Facts:
[pofer skestun zabrel skebalok guplu rabrun ziklisen gregrak fuskilo turem grofi vebros grinu pilel sugen kluzudruk rigon sizon vakla ladu dridri flaklebre mamik tipo dradrum klotuk stabruk sikla skeklo kuris tezur pafoflo skedel staplim brabrodur stovur nerir reflom muzem pubro klibam gratram plebu plabomuk fifan napen futo boklos skaples drozar migras skoruk vuton trustate ruzi dosi stinagul gepe flizen kubis plufu lumak trusin trira skubak kimar buskom fuskur dimu tosos skuzol grodrok klugrisin tiskek drizimem plefor lapir keson diduklus pudok mutra bresker bridro fluskor sotruk mapun kufleflur plitror triram dropiza suzon klavesker vedri pluki grugol bruflori drofafe zemives nuske flodre grutris guma dugak refludo lofal rofon klabul skalu rogran klofes grale trizu bubratak plafli dripak vuzu] τ a
[plaklo klististas vatel flesu rukele todestis boskul drutre dratraku zubran nezum trober katruzun sekli vapen stoliflom trilamis klekor lipli bredres tedom reskun dena skobru latuk tados godam bragiruk flirun sinuk stodres sidro flori nakin rozul brusur brarusol skalaras bestak nogrim zuvor grivasum mabos stiflu kugra sadaves resu pagun kezaklil klukan baplor zezum ditrirol tragon zeskape linek tepe biran tigak plonol fanidrin stebol botre grufis duzak nizu pabro stati raklun dropli leklim balolol nupum kopopo tronos zasi skagril stuska druvan kuposkel truplu skuflis rizu dobagrok fafluk] τ b
ziklisen δ: flirun godam grivasum suzon
vatel δ: boklos reskun
fuskilo δ: klististas
grofi δ: rofon zemives brarusol
rukele δ: fifan kuposkel
sugen δ: boklos suzon
todestis δ: pofer
kluzudruk δ: trizu brabrodur skalaras
boskul δ: tezur dimu
sizon δ: guplu dratraku pudok
drutre δ: rofon druvan grale sidro
nezum δ: kuris dratraku grodrok muzem
ladu δ: migras
katruzun δ: bredres
sekli δ: sadaves pudok
vapen δ: lipli zubran rabrun
tipo δ: fifan rofon klotuk dosi dropli sinuk
stoliflom δ: skoruk sadaves grale
trilamis δ: klotuk brarusol skebalok
sikla δ: lipli diduklus pofer
pafoflo δ: gregrak zabrel pudok
staplim δ: skestun
dena δ: dropiza kubis
skobru δ: stebol biran dugak
tados δ: flaklebre
bragiruk δ: zuvor bubratak kugra grugol
stovur δ: dridri suzon mutra
nerir δ: trizu dridri flaklebre
pubro δ: drizimem trober
stodres δ: klavesker dropli mamik rizu
gratram δ: dropiza linek skoruk rozul plebu
flori δ: rizu dimu vebros
nakin δ: zasi plufu
brusur δ: skedel reskun
drozar δ: napen dradrum klibam fafluk rabrun balolol flaklebre
vuton δ: trustate tragon brabrodur
bestak δ: muzem grale
ruzi δ: dobagrok
nogrim δ: trizu zasi biran flesu lofal
stinagul δ: nuske fafluk dridri raklun skebalok kuposkel rabrun
gepe δ: pluki kuposkel
mabos δ: skuflis plebu grale
flizen δ: grinu klofes zasi skuflis nupum
lumak δ: klavesker tragon godam
trusin δ: dropiza
trira δ: flirun zezum
skubak δ: flesu
kimar δ: trustate klotuk
buskom δ: diduklus skebalok
fuskur δ: duzak suzon skuzol
resu δ: skuflis nupum latuk rabrun zezum lofal kubis
pagun δ: skeklo vebros
tosos δ: skestun flodre rozul rabrun
kezaklil δ: bredres skoruk turem vakla
klukan δ: reflom dropiza godam
klugrisin δ: zabrel vedri skalaras
tiskek δ: plefor baplor sinuk
ditrirol δ: napen plefor klotuk klibam stuska
lapir δ: dridri plonol
tepe δ: keson nuske
tigak δ: skeklo klotuk dosi plebu
bresker δ: plonol
bridro δ: truplu gregrak dosi
sotruk δ: reflom stebol dobagrok flodre
mapun δ: plabomuk klabul tragon plaklo dugak fanidrin
kufleflur δ: zubran plufu sinuk grugol
plitror δ: rofon turem migras flodre plufu
triram δ: skedel botre migras
grufis δ: stiflu skedel turem vakla rigon
nizu δ: klibam skebalok
pabro δ: dradrum zasi lofal
stati δ: bredres
bruflori δ: plabomuk skestun duzak kugra grale pofer
leklim δ: skestun guplu drizimem tedom
drofafe δ: reflom skuzol
grutris δ: rofon zasi pilel pudok stabruk klististas
kopopo δ: kubis
tronos δ: tragon
skagril δ: plafli zeskape latuk suzon
guma δ: biran sadaves fluskor bubratak
refludo δ: diduklus klekor reskun skaples futo sidro
skalu δ: stiflu plefor flirun
rogran δ: fifan klavesker turem
dripak δ: dradrum
vuzu δ: grodrok mutra
ζ c <- pofer skestun plaklo klististas zabrel skebalok guplu rabrun ziklisen fuskilo turem grofi vebros flesu rukele boskul rigon sizon zubran vakla nezum ladu dridri stabruk klekor skeklo skedel reskun dena brabrodur tados nerir reflom muzem flirun pubro klibam sinuk gratram sidro nakin rozul skaples brarusol skalaras vuton bestak dosi nogrim stinagul mabos flizen kubis plufu skubak sadaves pagun kezaklil klukan baplor tiskek zezum plefor lapir zeskape diduklus linek pudok mutra biran plonol sotruk mapun kufleflur suzon klavesker nizu stati grugol balolol zemives nuske flodre nupum tronos zasi refludo klofes stuska trizu kuposkel truplu rizu plafli dripak dobagrok vuzu fafluk
ζ d <- vatel todestis kluzudruk drutre trober katruzun sekli vapen tipo stoliflom klotuk sikla tezur pafoflo tedom staplim godam bragiruk plebu plabomuk fifan flori brusur drozar skoruk ruzi zuvor gepe grivasum trira kimar dimu skuzol klugrisin ditrirol tragon tepe fanidrin botre dropiza vedri pluki bruflori leklim grutris kopopo skagril guma klabul grale bubratak skuflis
ζ f <- gregrak sugen flaklebre trilamis lipli kuris skobru latuk stovur stodres buskom kugra resu drizimem bresker bridro fluskor stebol plitror triram raklun drofafe lofal rofon skalu druvan
ζ e <- grinu pilel dratraku mamik dradrum bredres napen futo boklos migras trustate stiflu lumak trusin fuskur tosos grodrok keson tigak grufis duzak pabro dropli dugak rogran
{pofer zabrel dratraku flaklebre trilamis lipli kuris bredres reskun bragiruk ruzi plufu sadaves skuzol klukan tiskek drizimem bridro fanidrin klavesker nizu bruflori nuske guma refludo klabul skalu rizu} η 504
{skestun plaklo klististas skebalok guplu rabrun vatel fuskilo turem grofi grinu rukele pilel sugen todestis kluzudruk boskul rigon drutre vakla ladu mamik sekli vapen dradrum klotuk stabruk klekor tezur pafoflo skedel staplim dena latuk godam stovur reflom muzem flirun klibam stodres gratram plebu sidro plabomuk fifan flori nakin rozul boklos brusur drozar migras skoruk brarusol skalaras nogrim zuvor gepe mabos flizen kubis stiflu lumak trusin skubak kimar fuskur kugra dimu pagun tosos kezaklil grodrok klugrisin baplor zezum plefor tragon lapir zeskape diduklus pudok mutra biran tigak plonol bresker fluskor sotruk stebol mapun kufleflur triram grufis duzak pabro stati grugol leklim balolol zemives flodre grutris nupum kopopo tronos zasi dugak lofal rofon rogran bubratak druvan kuposkel truplu dobagrok} η 524
{ziklisen gregrak vebros flesu sizon zubran nezum trober katruzun dridri tipo stoliflom sikla skeklo tedom skobru brabrodur tados nerir pubro sinuk napen futo skaples vuton bestak trustate dosi stinagul grivasum trira buskom resu ditrirol keson linek tepe plitror botre dropiza suzon vedri pluki raklun dropli drofafe skagril klofes grale stuska trizu skuflis plafli dripak vuzu fafluk} η 26

Known rows:
dropiza: [ 24  -5  32 -20  -3  17 -26 -12 -32  11 -31 -35  -5   7  13   4  24  -9
   5 -12  18  -8  26  -5   6  12  -4 -12  44  -3   6  11  -7  14  35   3
   6 -14   0  -1 -21]
tepe: [  8  -8  30 -29   9   0  17  13  -8  17  25  -1  33  27   0  13   6   4
  14  28 -41 -31  16 -24 -13 -13  -8 -20 -24  10   8   0  -5 -17  -2  -8
  27 -17 -26  16  12]
ruzi: [ -8  16  13   9  16   7  12   3   8 -23  14  13 -22 -28 -10 -21  -8  -8
   3   8  37  43 -10  34  13  12  -9  -3  16  12 -12   1   6  -4 -10  -6
 -10  23  24 -17   9]
lipli: [-11 -17   2  18   6 -14  26  28  39 -31  52  -3  -7 -21  19  -1 -14  -4
  23  -3  -9 -35  16 -10 -38  21   7   9 -28 -29  -6  -5  11 -29 -14 -18
  -3  42  -4 -28  36]
vapen: [-21  -7  -7   3   5 -21  24   5  15   7  35  20  22   9 -16   7 -13   7
   7  15 -25 -17 -22  -3  -9  -9   9   1 -43   1   9  -7   1 -17 -18   4
  19   0 -14   6  22]
mamik: [ 10   9 -37  12 -10  10 -22   7 -16  -6 -13  -7 -22   4  -5 -10 -17  -1
 -11 -15  18  28  -2   3  12  -2  -4  13  17  -9  -5   8   3  17  11   0
 -12  -7  12  -7 -14]
pluki: [ 22   6  31 -28   3  11 -26   6 -30  -1 -22 -30  -3  14   5  -1   9   2
  -8  -1   1   3  26  -9   7  -5 -21 -13  43   7   5  -5  -1  12  20  -4
  -2 -28  -3   2 -24]
dosi: [ 24   6  19 -31  -9  25 -23 -11 -30   4 -30 -23  -5  15  17  -2  25   6
 -23  -3   1  -4  25 -17   5  -7 -14  -7  39  -3  -8   0  -1  17  21 -17
 -26 -31  -6  -1 -38]
duzak: [ -8 -20 -25  27 -12  -7  17  -8  14  12   4  -2   2   5  16  11   4   1
  25 -10  -7 -30  -5 -15 -23  16  23   5 -32 -18   5   3  -7 -14  -1  11
  33  18 -20   2  30]
fuskur: [ -3  17 -13  22   6   7 -18  14 -14   5 -11   2 -11  -6 -22  -6 -29  -4
  14   2  16  47  -9  28  23   0  -8  -4  14  20  11  16  -3  11   3  16
  27   8  15   7  11]
mabos: [-15  -7 -14   5   1  -8  28 -12  22  15  17  30  22   6  -8  13   6   0
   3  14 -21 -12 -24  -2  -9 -10  15   2 -46   5  -4  -1  -3 -17 -15   4
  10   6  -9  16  18]
skuflis: [ 10 -17  31 -18  -3   1  18 -12  -1  20  -3 -21  23  13  30  11  28   8
  16  -1 -27 -56  28 -40 -27   5  10 -16 -14  -8   8  -5  -4 -15  12  -6
  15  -9 -31   7   1]
tronos: [-11 -15 -12   8  -5  -8  21 -13  15  15  21  23  14   7  -4   9  10   0
   6  12 -13 -14 -24   2 -10  -4  15   3 -45  -2   1   2  -7 -17 -13   4
  12   6 -13  10  20]
bragiruk: [-16  -1   9  13  16   2  49   1  41  -7  48  39   7 -16   4  -3  -2  -1
  17  27  -7   2 -15  10 -11   3   3  -4 -44  -3 -15  -2   6 -30 -29 -16
  -5  32  -7  -4  30]
nezum: [  6  -7  27 -20  12  15  30 -11   6  32   4  18  38  19   6  20  24  -3
  18  30 -33 -22  10 -24  -7 -14  -6 -25 -32  21   5   9 -10 -22   2  -6
  16  -5 -18  20   4]
lumak: [  1  15 -24  12  -2  11 -19  16 -13  -1  -1  12 -13   0 -22  -6 -26  -9
   5   6  13  48 -10  19  22  -3 -10   4  11  12   4  18  -3  13   1   4
  10  -1  18   5   1]
stabruk: [  0  10 -17   9  -5   0 -11 -19   6  -1 -33   3 -12  -9  -1  -8  -2  11
 -22 -17  16  22  -6   6  12  -1   6   9  18   6  -4  -7   4  13  -1   6
 -25  -2  10   0 -32]
skalu: [ -8  16   8   6  19   7  -8  50   7 -40  42   4 -21 -24 -21 -19 -39 -20
  11  12  18  42   5  29   9   4 -24   3  13   0  -8  10  13   3  -4 -15
 -15  25  32 -28  10]
biran: [-16 -19  -8  13  -8 -18  20 -34  29   9  -4   4   9   0  16  14  15  15
   6 -16 -12 -38  -9 -15 -22   9  28   9 -31 -11  -2  -9  -2 -17  -9   4
   8  13 -22   7  12]
skaples: [ 25  -1  28 -30  -2  25 -30   1 -37  16 -28 -22  -7  13   7  -5  24  -9
  -6   1   9   7  18  -3  13  -1 -14 -14  37   1   1   6  -6  12  19   2
  -2 -22   5   5 -17]

Rows:
No name comes twice in this set of rows, the named rows included.
[ 15 -17  19 -25  -3  18  19   5 -11  25  22   9  31  20  12  18  26 -18
  18  23 -30 -35  18 -26 -13 -11  -6 -19 -29  -5   1  14  -9 -13  10  -6
  10 -12 -19  12   8] => katruzun
[ 17 -26  14 -23  -9  17  14   2 -14  20  21  -3  21  18  21  11  43 -13
  18  10 -24 -51  18 -31 -21   0   2 -11 -23 -15  -2   7  -9 -13  12  -7
   6 -16 -21   6  10] => botre
[  7  -1 -31  11 -13   0 -33  22   4 -28  -7 -16 -11 -15   4  -1 -27  -9
 -11 -31  16   2  15  -7   5   1  -3  20  21 -18   0  12  14  23  20   5
 -27   7  20 -25 -38] => rofon
[ -8  25  11  -2  12  10   8  13   0 -23  24  23 -23 -15 -20 -27 -13   1
 -19  23  20  50 -16  35  14   0 -22   1  10   4 -20 -13   9  -6 -19 -24
 -23  10  18  -9  11] => tiskek
[-17   0 -22  19  10 -14  35  14  23   8  22  20  21  11  -5   9 -23  14
   5  13 -33  -7  -7 -15 -15  -5   6   1 -33  15   8  -5   5 -17 -23  -3
  21  12 -15   4  21] => pabro
[  9  -4  27 -34   6   4  21  23 -13  13  37   5  37  29  -4  10   3   1
   5  38 -49 -29  13 -28 -10 -24 -13 -19 -29   9   5   1  -4 -13   0 -16
  13 -27 -18  11  10] => ditrirol
[  9 -17  28 -24   5  -9  -2  37  -1  -1  25 -30  33  17  15  14  -9  -1
  19   5 -47 -61  41 -41 -32  -1  -9 -10 -13 -13  14   2   2  -8  12  -5
  18  -8 -24  -9   7] => raklun
[  2  -5  35 -23  24   0  11  42  10  14  33  -6  48  12  -8  23 -24 -15
  37  25 -50 -30  32 -25 -12  -5 -15 -23 -26  17  19  18  -1 -20   3  -1
  36   0 -14   7  11] => resu
[ -2   7  10  11   4   6  -3 -21   6 -24 -10  -7 -40 -25  13 -25  10   3
  -4  -6  45  30  -6  26   2  23   4   2  30  -6 -17 -14   3  -2  -8 -15
 -17  20  15 -17  15] => pofer
[  6  -7  38 -28   8  -5  20   4  -5  22  10  -4  31  22   3  13  17  16
   4  25 -45 -34  17 -29 -19 -10  -5 -18 -20  14  10 -14  -5 -20  -3 -12
  21 -18 -26  16  13] => tados
[ 26  -2  22 -13  -4  22 -19 -17 -18  12 -41 -30  -4   3  21  -1  27  -8
   5 -16  17  -9  34 -16  11   7  -6 -15  47  -1   4  12  -5  15  34   4
 -10 -13   3   1 -37] => grale
[-20 -10  14  10  12   2  41   0  24  -4  53  36  -6 -16   3  -6  13  -8
  21  28  -2   2 -23  19 -14  10   5  -6 -41  -4 -13   0  -4 -33 -32 -17
  15  33  -6   3  55] => klukan

Now the same objects, written a new way:
Known rows:
refludo: [-51  -7  -3  55 -44  14   8  10 -16 -19  35 -24   2  -6 -17 -18  26   3
 -18 -16 -36   0  29 -10  14   4 -14  26  28  15  12 -12]
trusin: [-31 -13  10  27 -16  20  10  18 -34 -11  50 -15  16  13  -6 -18  15  23
   1 -33 -24  -2  28 -14 -12 -33   9  13 -43   2  -2  -5]
rukele: [  5 -28 -10  20 -20  20  -3  10 -39  17  29  -3   2  -2 -25  12  10   2
   4  24 -12   9  24  26   8   3   1  17 -32  17 -11   0]
tipo: [-32  -3  13  41 -18  14   5  33 -53 -14  23 -12   1  13  -6 -23  23  12
  -9  -9 -14  -7  31  -9  -4 -19   4  17 -10  11  10   0]
trilamis: [-22 -31 -25  27 -51  16  13   6 -31  -3  18   1   3 -10 -35   9  28  -6
  -3   2 -12   7  25  37  45  40  -6  29  38  11   3  -5]
bruflori: [-53 -15  -6  40 -35  16  12   9 -30 -38  43 -20  19  10 -18 -15  33   1
  -5 -60 -35  -3  30 -16  11   3 -11  26  24   6  13 -19]
plitror: [-31   8  34  35 -39  17   8  31 -24   4  29 -16 -10  -2  -4 -18  37  23
 -10  -3  -8   6  30   2  -2 -21  -4  30   2  10   6  -7]
pagun: [  5 -30   0  19 -19  18  -5  11 -39  14  29 -10   1  -4 -28  13  13  -1
   6  19 -11  10  25  26   2   1   2  17 -27  18 -13  -2]
mabos: [  5 -31  -1  21 -16  21  -9   6 -33   5  37 -10   7   1 -26  15  16  -2
   9   5 -16  14  23  26   1   0  -6  22 -27  12 -10 -11]
tronos: [  2 -32   2  12 -19  24  -3   4 -32  11  33 -10   6  -3 -29  12  13   6
   6   7 -14  14  24  23   3   0  -3  20 -37  16 -14  -4]
kimar: [-26 -13  14  36 -20  19   7  29 -38  -1  39 -14  10  13  -3 -19  15  23
   1 -17 -18  -5  29  -6  -7 -31  15  10 -30   2   0   2]
turem: [-32 -19  32  29 -24  16  14  26  -8   9  38 -24   0 -16 -12 -32   8  22
 -19 -14 -22  11  29   6 -10 -36  24  15 -34  15 -11   4]
sadaves: [-27 -57 -13  23 -28   9  13   0 -14 -34  32  -9  14 -16 -48  -1  15 -21
 -14 -44 -29  21  23  35  23  30   8  29  26  17  -3 -13]
vebros: [-39 -16  22  33 -24  13  17  26 -11 -12  32 -11  -2  -8 -14 -33  11  18
 -29  -7 -22  10  26   5 -11 -28  15  24 -14  16   1   2]
trizu: [-37 -21  19  40 -22  18  15  19  -4 -32  42  -4   0  -6 -11 -28   9  22
 -21 -12 -24  12  19   8 -16 -26  17  28  -5   2   4  -7]
duzak: [ -7 -51 -11  -9  -7  24  12  -3 -44 -10  40   0  25  10 -32   3   6   7
   9 -38 -18  14  23  19   8  -7  14  15 -50  10 -18  -1]
skalaras: [ -1 -48   0  13 -13  19   5   9 -23   0  34  -3   7  -9 -30   6   6   4
   0  -6 -16  18  20  36   2  -2  17  22 -25  10 -15  -2]
balolol: [  0 -41 -11  17 -18  24   8   7 -26   3  31   4   4  -8 -28   6   1  11
  -1  17 -14  13  19  37   5   0  13  20 -26   9 -14   2]
lipli: [-32 -47 -18  12 -48  20  30  -2 -16  -8  23   5   7 -15 -43   3  21  -1
  -8 -26 -20  19  22  44  42  33   9  31  33   9  -4  -5]
nupum: [ -1 -48  -1  12 -16  23   6   4 -21  -3  40   2   9  -7 -30   7   3  10
   3  -4 -17  19  18  37   0  -2  11  22 -30   6 -15  -4]

Rows:
No name comes twice in this set of rows, the named rows included.
[-31 -29  12  32 -11  20  20  24 -26 -18  48  -4  20   7  -5 -29   2  27
  -3 -35 -31   2  21   3 -14 -34  34  11 -30  -8  -4   2] => dradrum
[-59 -22  -8  37 -36  17  20  11 -26 -36  40 -15  16   6 -21 -24  25   4
 -13 -59 -39  -2  28 -10  17   1  -1  23  18   5  11  -9] => ruzi
[ -6 -47 -11  -4  -9  20  16   8 -53   2  26  -1  16   7 -32   2   4   5
   5 -21 -14   8  26  25  16  -4  17   8 -52  18 -18  13] => stiflu
[  1 -34 -19  10 -14  24   0   7 -59  -2  36   5  15  11 -22  14  13   7
  19  -5 -11   3  23  22  10   2   3  13 -36   5  -9   0] => vapen
[-24 -19  36  44 -16  14   3  30  -5  -9  46 -22   5 -10  -7 -25  12  18
  -9 -23 -25  12  25   8 -22 -33  24  19 -17   4  -4  -8] => stabruk
[ -7 -38  -7  14 -20  17  11   9 -33  -6  16   8  -2  -5 -34   2   7   3
 -14  25 -12  13  19  35  13   6   8  24 -10  20  -6   6] => stuska
[-47 -18  16  21 -26  26  26   5   2 -16  41  -7   0  -5 -15 -30  10  31
 -26  -7 -26  13  22   1  -7 -32  10  31 -22  11  -4  -4] => suzon
[ -8 -47   0  12 -18  14  14  12 -31  -2  17   3   0  -8 -36  -4   8  -4
 -16   8 -11  19  23  39  10   3  14  24 -16  23  -7   8] => sinuk
[-27 -38 -34  24 -28  15   7  -1 -54 -35  29  -5  21   8 -41  11  27 -20
   8 -50 -25   5  27  16  32  37 -14  25  22  12   5 -10] => bragiruk
[ -2 -45  -7  11 -16  22  11   7 -22   6  31   2   4  -9 -29   5   1   8
  -5  11 -17  15  20  38   9  -3  19  18 -33  13 -17   7] => kuposkel

The same objects again, as new rows of numbers:
Known rows:
kimar: [ 24 -18  -3 -34  34 -19  -6 -25  32   6 -16  53  -3  46]
klotuk: [ 11 -24 -17 -28  23  -8 -21 -53  51   3  -8  44  12  58]
tiskek: [ 27  -6 -15 -19  22 -20 -10  -9  35  19  -5  48  -5  44]
bresker: [ 33 -10  13 -39  35 -10 -11 -24  29  24   3  28   8  32]
leklim: [ 27 -23  -9  11  29   2   4  -2   9 -31 -15 -11  36   4]
boklos: [-12  -3   5 -65  15  -9 -22 -40  26  50  -6  30   2  12]
lumak: [  5   6  12 -62  25 -13  -5  -3  13  49 -17  39 -14  11]
kezaklil: [ 13 -31  36 -37   8 -32  -2   8   2  -3 -22 -18  35 -39]
grufis: [ 18  -3 -17 -12  24  13  19   7   5 -13 -22  -7  23 -19]
stuska: [-22 -36  12 -33  55 -20 -19 -33  25 -32 -36 -34  54 -30]
lofal: [ 11 -18  28 -61  14 -16 -34 -49  42  34   8  14  24  19]
mapun: [ 14 -16  22 -42  29 -29 -14  -9  22  28 -14  42  -1  30]
rigon: [  0 -23   2 -34  17  -7 -32 -40  45  20 -11  36  11  45]
latuk: [ 19 -24  -5   5  17  19 -18 -38  25 -20   8 -40  56  -2]
tronos: [ 16 -21   7   2  26 -11   0   2   1 -16 -10 -13  29  -9]
sikla: [  2 -24  28 -66  79 -38 -14 -16  36  -3 -45  33   5  16]
plabomuk: [  2 -27  15 -48  12 -17 -35 -44  41  26 -10  29  14  35]
bubratak: [  0 -31  21 -52  11 -27 -37 -44  38  31  -9  30  17  29]
bridro: [ 46   0 -13 -20  21  -2  -9 -14  42  17   3  33   4  44]
rizu: [  4 -23  -9   5  -4 -13 -20 -20  19  -1   5 -26  46 -14]

Rows:
No name comes twice in this set of rows, the named rows included.
[  6 -17  52 -78  78 -28 -22  -8  31  21 -31   7  16  -4] => drofafe
[ 40 -15  -4   7  30  15   6  -6  14 -29  -2 -24  41  -6] => stodres
[-19 -13 -23 -26  66  18   2 -22  29 -35 -42 -20  38 -27] => dropli
[  9  14  -2 -39  39   0  -4  -6  10  40  -9  41 -18  25] => fuskur
[ 19 -10  15  16   8 -10 -14  31  -5  10  -4 -36  31 -15] => klukan
[ 36 -12  10 -41  31  -2  -9 -15  37  13  -8  34   7  35] => triram
[ 39  -1  -1 -28  22 -13 -12 -14  32  29  10  24   8  33] => skalu
[  2 -14  -1 -43  92 -25  -2 -23  35 -12 -34  42  -1  35] => stinagul
[ -4 -24  28 -73  66 -13 -31 -47  58   6 -26   7  30  12] => gregrak

